Each row has a class, written after it.
[ 183  101  -96  347 -271  138  -57   95 -162   13 -198 -110 -405  155
  151   25   22  165  -43  316 -218  102  176 -121  191  181  -16  226
 -123  -22  -94   13 -264   12] => j_446
[ -70 -392   54 -236 -107 -215  121  456  469  375   13   99  456  136
  -70  -95  153 -211   34 -440  333  -57   20  542  249 -311  220 -225
  147  113  163  135  -24 -132] => j_109
[ -76 -229  -46  318   12  164  160 -108  -69   32 -133  -91  -76  -67
  -74  -32  145   92 -173  220 -212  184  164  211  -94 -169 -143 -138
  -16  123   18  -79    3 -129] => j_271
[  72   67  194  433 -123   43   -6   12 -182  100 -205 -243 -212  -37
   50  258 -142  305   52  180   76   30  441  208 -131   96  -26   37
 -216    1  -83   92   49  170] => j_967
[ -12  108   38 -146  -73 -164  -83   45 -242  -30   10  266  360  236
  182  380   60  342  358  222  260  107  -14  143 -105   -6 -220 -161
   -5  -43  -36  192   79  349] => j_109
[ -74 -234   87 -153  -69 -179    8   38 -161   -2  -61  194  280  236
  182  177  260  118  142  165   86  257   18  -68 -198 -172 -197 -305
  102  -28  -17   36   30  258] => j_109
[ 141   91  131  593   69   87  136  232 -143  144 -417 -426 -247  111
   74  332 -115  181  -97  243  -36 -110  252   20  -77   60  -16  235
 -412   84 -167 -105  -48   78] => j_472
[ 203  171    4  659   56  200  131  131 -325   32 -456 -466 -339  158
   36  301 -140  236 -274  246 -190   28  128   25  -37    2   -1 -135
 -404  146 -116 -188  -45   64] => j_950
[-194 -335  -54 -558 -427   47  -47  -29  428 -151  481  504  261 -172
  187 -356  419 -239  200 -107   13  289  129  298  305  -54  -55  118
  521   -7   40  219   25  -83] => j_518
[  27   56  -21 -209 -361   -1   42  191  278    3  180  -32    6  -55
  261 -155  121 -123  102  -29   93   -5  249  156  313   94   61  259
  117   57  -55  207 -120   86] => j_182
[ -14    2  111 -373 -487 -165 -116  129  470   27  327  232  206 -237
  209 -102  119  -40  317  -26  258  -54  370  290  309  119   21  355
  232   27  129  413 -167  147] => j_182
[-107  -74 -100 -830 -271 -451  -45  193  167    7  322  428  576   52
  321   31  349 -206  404 -241  420    1  -55   51  139  -53 -136  -64
  217  -74  -56  317   49  241] => j_518
[ -21 -227  316  107 -284   53  106  127  374  -21   27  -50  -94 -173
  -43  -35   12   -6  -26 -104   60   27  567  330   92  103  168  201
  173  -17  112  122   49   -9] => j_446
[ -85 -123  124 -316 -370  -14  -48   39  525  -51  301  165  120 -394
  308 -184  115 -196   42 -141  190  -10  526  274  197   -9  155  278
  273    8  -61  325   43  -43] => j_446
[ -37 -257  230   21 -289 -254  340  213  621  147  -10 -125  223  128
  -67  133   99 -121 -164 -213  201  -42  386  398   82  -58  258   31
   90   40  387  160 -112  -38] => j_645
[ -82 -406   99 -272 -172 -216  179  229  507  174  148  127  347  106
 -129 -144  200 -134  -20 -205  191   64   57  380  242 -259  196  -80
  263   48  161  142  -75 -159] => j_446
[  82  231  -88  226   89   72   12  156 -193   22 -268 -221  -10  169
  179  239  -13  176  -57  171  -13   31  -79   25  -37  -95  -70 -227
 -280  183 -168  -95   -8  183] => j_967
[ -29  -65  115   39  -56 -172   47   62  -41   35  -18 -113  119   29
  -56  117   27  167  110   69   37   37  146  134 -152  -10 -239 -152
   44  -10  106  144  -65  256] => j_967
[ -25 -108  152  244  -26  -26  198  279   93  103 -171 -225  192  119
 -352  125    5  104 -234  -21  -86   31    8  398  -20 -325  126 -510
   25  180  273 -143 -147  -40] => j_182
[  35  -29  145  339  255    3   52  126 -365  -61 -329 -206   75  230
   75  563   17  353   -2  409  -96   67  292  -40 -420    6 -106 -129
 -289  -85   52   22  -76  255] => j_472
[ 188  207   40  499   33  132   37  143 -412    3 -402 -354 -287  190
  134  303 -104  258 -125  395 -174   52  -44 -158  -61   20  -35  -70
 -354   54 -275 -216  -55  132] => j_165
[ -91 -279   80  539 -114  276   76  -25  -38   94 -232  -95 -197  139
 -135   59   95  280 -139  343 -218  170  317  284   -1   30  -78  -16
    0   80   99    2 -142  -96] => j_271
[ 139  -14  101  448  -76  199 -135  151 -152  102 -221 -144 -212  -96
   37  225 -141  270  -80  178  -77   60  269  234  -30  -32  -49  -16
 -229   47 -119  -21    9   31] => j_472
[-233 -242   45 -335 -412  -90   99  -49  465   44  239  427  174   29
  148 -181  359  -87  200  -86  276  126  338  410  221   68  -31  181
  423   54  181  323  -41  -23] => j_446
[ -30 -236   97 -354 -179 -263   93  324  398  183  207   97  520   29
  102  -60  198 -182   35 -253  277   46   44  401  311 -395  154 -157
  248  122   82  265  -83  -60] => j_950
[ -67    6   67  327  163  344  -75 -174 -313   -8   42  -50  -47   -6
   20   53  -23  196   84  292 -142   44  103  100 -147   13 -181  165
  -73   33   17  -37   -3   75] => j_950
[ -67 -219  146 -363 -106 -185  175  330  422  159  192   96  510   98
 -119   -2  160 -158  -11 -277  259  -45 -102  424  117 -276  154 -132
  204   38  202   85  -38  -23] => j_165
[  50  133  138   97 -209 -111  -91   94  -66  -22   91  -81 -127  -61
   79  -23  -57   86  130  216  -35   32  363  -14  107  124   31  124
    8  -54  -19  126 -114  142] => j_165
[ -14  119 -160 -653 -486 -229  -64  313  546  -17  324  311  380 -140
  426 -198  255 -119  233  -67  316   18   30  103  440  -56  -34  238
  232   48 -248  310  -35   77] => j_165
[ -77 -285  -10  167 -170  218  106  -62  -34  -46  -17   29 -118   65
  -54 -107  172  112  -74  159 -156  249  204  230   51   -8  -34  -74
  125    0  -31  -62   20  -80] => j_109
[  58 -242    6  286  180 -133  159   94  180  242 -234    9   41  218
 -105  148   46  -42 -147 -137  167   11  190  420  -22 -180  177 -265
 -186  142  312  -19  -15 -109] => j_518
[  24   45    9 -304 -333 -155   42  329  301   73   82   56  115   14
  342  -67  200 -169   76  -26  234  -33   51   71  321   -4   30  179
   59   60 -175  173  -75   86] => j_967
[ -77 -110 -165 -405  -31 -175  -24  -27  -22   21   84  251  397   -7
  351  130  205   50  357 -132  211  125  119  115 -165  -83 -131  -99
   62  -66   95  210   78  163] => j_472
[  20   43  225  563  -23  196  180 -123  -87  -39 -153 -301 -289   -2
  -84  154  -66  308 -275  289  -68   74  408  261 -124   75 -119   29
  -52   55   92  -53   -8   52] => j_645
[   0 -186  148  809  -29  385  169 -135  -14    1 -331 -304 -538  -61
  -23  163  -64  252 -291  221 -185   23  545  222 -116  193  -61  234
 -221   18   90 -109  -11 -140] => j_950
[ -29 -248  -55  -72 -218 -161   70  -48   53   34   48   12   72   -7
  158  119  114  120   55  -14   62  136  380  112  -68   35 -131  -15
   21 -106   63  208   -2   97] => j_950
[  30 -118  156  -81   64  -44  -30  253 -273   41  -79  145  123  246
  163  388  246  127  294   57  286  102  125  188 -126   28  -54 -104
  -72  -92   59  103   24  283] => j_645
[  32 -119  -82  195  -88  -76  162   47 -229  -19 -267 -161  105  160
  107  429   57  205   60   23  -68  118  147   26 -400    7 -178 -244
 -261 -120   70  -67   72  246] => j_950
[  33  176  213  589  263  -80   72  101 -541   27 -470 -326   87  373
  -66  610 -120  488  -78  542  -62   32   54 -163 -471 -127 -209 -396
 -413   35  -60  -99  -35  338] => j_165
[  19 -200  162    1  -94 -301  297  339  369  108  -83  -93  176  127
 -195  156  124  -29 -103 -108  163   13  330  516   50  -93  257 -207
   -2   38  339   55 -100  -20] => j_182
[  -6  348  -56   22 -209  116    0   94  -60  -38   30 -181  -99    2
  160    8  -25  191    5  197  -54   21  133   21  104    8  -99  116
   29  121 -142   62 -159   79] => j_472
[ 101   23  -33   30   51 -269  -40   87 -319   10 -197   83  273  267
  217  398   84  235   25  307   66  136   46 -172 -230 -132 -192 -321
 -208  -44  -80   56   19  306] => j_645
[-104 -106  116 -282 -273  -25  -95  122  422   15  239  210   86 -275
   71 -167  146 -128  119 -121  146    6  382  257  182   53   77  152
  274   70  133  215  -55   50] => j_182
[ 128  127  -98 -159 -151   62 -197  259  -13   22   -1  145   97  156
  199   42  114  137  195  220   14   71 -201  -28  208   24  -76   94
  -46   61  -81   42 -177  155] => j_645
[  34   14  -45  114 -157   90   33  195   62   30 -113  -99 -132  118
   99  -12   73   36  -79  119  -85   -1   37  -61  143   58  -55  169
  -81   49 -130  -90 -112    7] => j_472
[ 139  188  -98 -222  -60  -45 -229  180  -47   67   67   85  192   80
  336   18   52   18  232  239   64  -36 -240 -124  132   -3 -130  248
  -98   39 -281  120 -120  233] => j_271
[  55 -143  174  145 -167   77  -57   48  181  105  -47  -57  -25 -195
  134  167   22  142    6   31   90   29  488  350  -34   77  -10  237
    9   24   44  168  -39  118] => j_109
[-142  -23  340   41 -185  276   35   79  200 -129  236  -77   33  -38
 -151  -88   24  180  -35  167   39    3  159  229  159   71   -6  193
  221    0   68   40  -37   37] => j_109
[  -9 -188   11 -402 -100 -277   63  164  -33   76   22  213  450  117
  311  272  240  -67  339 -134  326  -15  120   17 -131  -75  -72   -6
   38 -115   24  229   33  253] => j_518
[ 133   24  214  899  168  329   25  115 -157  172 -461 -435 -438  -86
   42  460 -187  323 -208  191   -7 -134  557  409  -98   90   29  194
 -441  127  -46  -22  -30   -7] => j_967
[ -10 -230  326  191   21 -225  250  279  375  363 -165 -219  218  101
 -207  164  -43   21 -208 -111  314 -112  227  470  -13 -275  189 -134
  -14  150  179  104  -42  -53] => j_271
[-111 -116  145 -115   57 -196  174  257  409   97   -7   89  261   29
 -132   62  131 -204 -103 -190  197  -85  324  318   22 -160  248 -131
   43  169  268   88   18  -60] => j_271
[  14 -180  100  390  -39   46   31   13  -93  215 -209 -143  -10  -89
  189  327  -76  150  -12   96   21  -30  563  203 -159  -55  -21  133
 -239   55  -17  117   46   49] => j_446
[  88  254   80   94 -104   27  -65   41  -20   -7   13  -91 -176  143
   66   49  -51  237    6  228   99   40   46   96   96  181  -64   75
  -27   17   23   53 -112  214] => j_446
[-100 -334  184   52 -105 -158  243  153  502  239  -42   17  107    5
 -172 -108   73 -162 -241 -394  252  -47  238  455  176 -154  186 -100
  159  102  172   11  109 -204] => j_967
[ 129  181   26  622  -33  267    7  174 -150    2 -257 -390 -476   43
   95   55 -109  178  -79  326 -127  -29  243  -31   93  110  -20  155
 -347   57 -163   -4 -138    1] => j_182
[ -25  -62  163  108   27  -60  141  174  328  163  -10 -181  111   13
 -237   -4 -104   46 -101 -258  202 -151  181  441   37 -129  152 -100
  -14  101  236   24   -6  -80] => j_271
[ -47 -167   16  -99 -149 -227  111   56 -142   34  -23   -6  142   81
  137  236  114   87  192  -62   65   94  240   61 -126   31 -182 -120
   27  -98   60  165   27  195] => j_165
[   2 -133  119  292 -219  131    3   89   15   79 -125 -157  -40 -153
   76  174  -50   57  -15   -4 -115   25  329  118 -114  -36  -32   88
  -88   13  -45  -12   33   33] => j_518
[  42   65  -15 -262 -327   13 -106   12  133  -64  257  151  184 -253
  313   17   95  -29  198 -193  232   45  159  310  133  -52   -2   -1
  124   -4  -46  159   90  171] => j_165
[ -24  100   42   25 -252  103    1  125   16   90  -30  -67  -33   63
  207  -43   33  159  158  134  132   30  -48   73  197   11  -93  152
   66   73 -249   86  -37   78] => j_967
[  18 -156  232  230 -121  129   37  109  -30   67  -59  -86   87  188
  -51   76  104  328  -39  350   35   98  112  262   94    8 -120  100
  139  -19  -72   75 -135  114] => j_645
[  21  -74  304  510   34  322   65   24 -151  -40 -172 -260  -53   33
 -156  263   -8  379 -150  403 -162   93   82  200 -165  -41 -158   60
  -50   33   34  -96  -94  105] => j_950
[ -38 -366  143 -181  -91 -367  292  332  576  211  -84  121  247  151
  -97   24  225 -247   50 -358  339   22  284  511   67 -176  325 -220
   41  112  403  153  -15  -77] => j_967
[  40  -77   99  276 -118 -149  166   34  -70  -24 -291 -135  -60  149
   47  353  -26  358  -59  247   -4  115  407  -43 -257  113 -118  -40
 -118 -121  -13   35   43  153] => j_645
[  18   87  223  322   31   46  -54  130 -533 -108 -310 -127  -70  299
   59  442   43  446   71  589 -161  172  108 -211 -268  112 -194 -163
 -162  -99  -32  -27 -119  316] => j_446
[  55 -147  140  554  110  499  -37  -46 -269   -6 -192 -121 -198   18
  -57  205    4  286 -190  379 -270  123   20  217  -98  -75 -123  -20
 -130   90   95 -163 -110  -14] => j_182
[  81   42  -53  106    1 -177   86  139  279   95 -100   69   82  161
  -59   74   -4  -98 -119 -129   95  -63  176  210   77  -98  232 -127
 -102  113  293   63 -105  -56] => j_446
[ 100  236 -104  324   64  150 -125   34 -344   75 -223 -153 -270  153
   82  180  -72  300  138  306  -96   59  -85  -70  -95  110 -165   71
 -287   54 -123 -117  -85  149] => j_271
[-115 -231  147   37 -208  135  136   -3  229   47  113  133  161   47
    2  -68  241   59   56   32   73  145  204  370  124 -104  -63  128
  248   84  232  153  -65  -53] => j_271
[ -43  -76   91 -127  -67 -214    1  114 -128  -15  -36  128  210  189
  159  229  163  154  303  260  161   87  219  -69 -173   93  -90    0
  -37 -152    9  204   -7  277] => j_271
[ -45 -224   24   61  -45 -352  157   90 -172   63 -273  137  106  314
  194  391  205  122  218  167  197  119  400  -25 -245   48  -41 -185
 -140 -119   91  156   15  201] => j_109
